In the rows, 128 means zero.
Each row has two labels, one from each of two sets.
[122 149 130  64 148 165  94 110  82 168 133 143 141 145 162 117 147] | H & G
[112 128 136 133 102 212 117 116 162 138 133 149 153 105 141 168 144] | T & G
[149 114 128  95 148 196  87  88 125 147 137 135 145 116 161 150 138] | L & G
[115 134 126  26 190 168 120  90  88 148 123 152 133  93 133 124 124] | H & G
[141 157 145 134  92 220 106 111 140 165 128 132 161 100 164 117 140] | T & G
[127 143 146  99 103 193 111 135 150 165 120 155 189 102 152 145 129] | T & G
[121 134 139  29 160 189 130 139  92 143 120 145 107 143 146 132 137] | H & G
[129 130 116  72 138 167 127 117  73 162 120 136  99 116 120 159 137] | H & G
[136 140 127 186 101 156 117 169 160 136 116 160 141  81 139 139 143] | T & G
[161 142 144 115 109 202  93 129 154 155 136 129 167  73 161 115 141] | T & G
[131 134 151 131 100  83 142 115 134  79 129 114 131  99  82 101 124] | Q & W
[162 146 138 143 129 194  85 137 155 166  99 130 177 118 176 139 138] | T & G
[133 111 137  92 190  85 130 117  90  79 120 125 108  83 139 115 131] | L & W
[127 168 120  77 102 153 136 115  91 164 124 177 117 217 131 125 153] | F & G
[115 135 109  89 140 150 112 164 128 116 138 126  74 156 142 151 132] | H & G
[121 107 128 147 107 188 143 129 130 157 139 222 130  55 141 137 136] | T & G
[123 141 107  63 123 198 111 128  96 150 150 151 133 188 152 128 137] | H & G
[109 133 119  77 134 190 147 140 136 142 130 122  91 228 138 132 119] | F & G
[163 140 163 147  98 180 164 128 158 155  73 160 155  94 142 147 120] | T & G
[117 148 122  77 147 197 106 112 119 158 114 126 115 145 163 110 143] | H & G
[161 153 139 101 115 194 107 132 151 158 135 134 151  94 167 141 122] | T & G
[141 160 129 123 123 173 132 147 159 156 127 123 162 102 165 131 149] | T & G
[111 120 109 128 127 209 124 103 113 173 124 144 115 174 143 112 130] | F & G
[130 118 149  96 136 198 109 115 141 120 124 158 128 102  96 152  92] | L & G
[123 110 115 155  91 189 154 147 159 127 119 162  98  89 112 164 129] | T & G
[143 125 157  65 149 215 150  99 108 166 137 167 110 140 175 150 141] | H & G
[136 122 118 136 126 218 108 141 142 172  79 127 110 115 163 146 127] | T & G
[132 138 137  44 151 220 105  67  83 171 137 141 141 125 190 123 120] | H & G
[130 117 132  89 133 214 117 130 106 142 134 156 113 145 183 128 138] | H & G
[142 111 150 119 109 176 120 140 175 130 121 129 141  90 145 148 128] | T & G
[135 147 124  90 140 169 109 147 141 150 128 132 159 130 141 148 134] | T & G
[128 115 129  94 151 134 126 115  91  97 137 130  98 104 137  93 147] | L & W
[151 152 152  95 139 194 104 133 150 169 149 137 160  96 173 129 144] | T & G
[111 140 126  69 147 202 108 121 101 156 132 147 118 134 156 135 133] | H & G
[147 125 130  97 137 184 153 114  86 130 132 158  79 107 124 146 146] | H & G
[130 145 140  29 162 166 118 115  93 196 107 147 138 133 180 128 128] | H & G
[128 154 154 109 111 228 122 102 144 164 134 144 162 130 212 138 125] | T & G
[137 135 136 167 113 195 144 141 159 113  86 124 121  94 145 155 131] | T & G
[111 141 117 172 109  90 124  79 114 135 135 127 125 172 123 123 118] | F & W
[153 154  82  97 150 188 106 106  89 200 127 137 138 146 167 128 145] | H & G
[139 143 141 160  89 214 108 133 143 173  53 158 147 100 166 125 119] | T & G
[123 101 115  73 168 182  90 116 130 118 118 114 135 110 115 140 130] | L & G
[146 167 145 172 159 119 144 145 145 113 122 110 130  77 134 103 140] | T & W
[169 166 161  94 146 198  90 122 127 161 131  90 153  79 170 140 120] | L & G
[170 114 138 145  71 200 137 138 143 125 130 144 141  82 145 143 125] | T & G
[130 125 126  71 128 191 127 106  97 168 117 112 168 150 155 125 150] | H & G
[ 61 144 151 102 118 220 102 124 142 167 117 130 173  71 191 130 152] | T & G
[121 147 140 111 149 131 221 140 157 135 178 111 196  48 133  82 110] | T & W
[156 125 137 113 136 198 123  72 112 137 111 159 131  84 117 145 113] | L & G
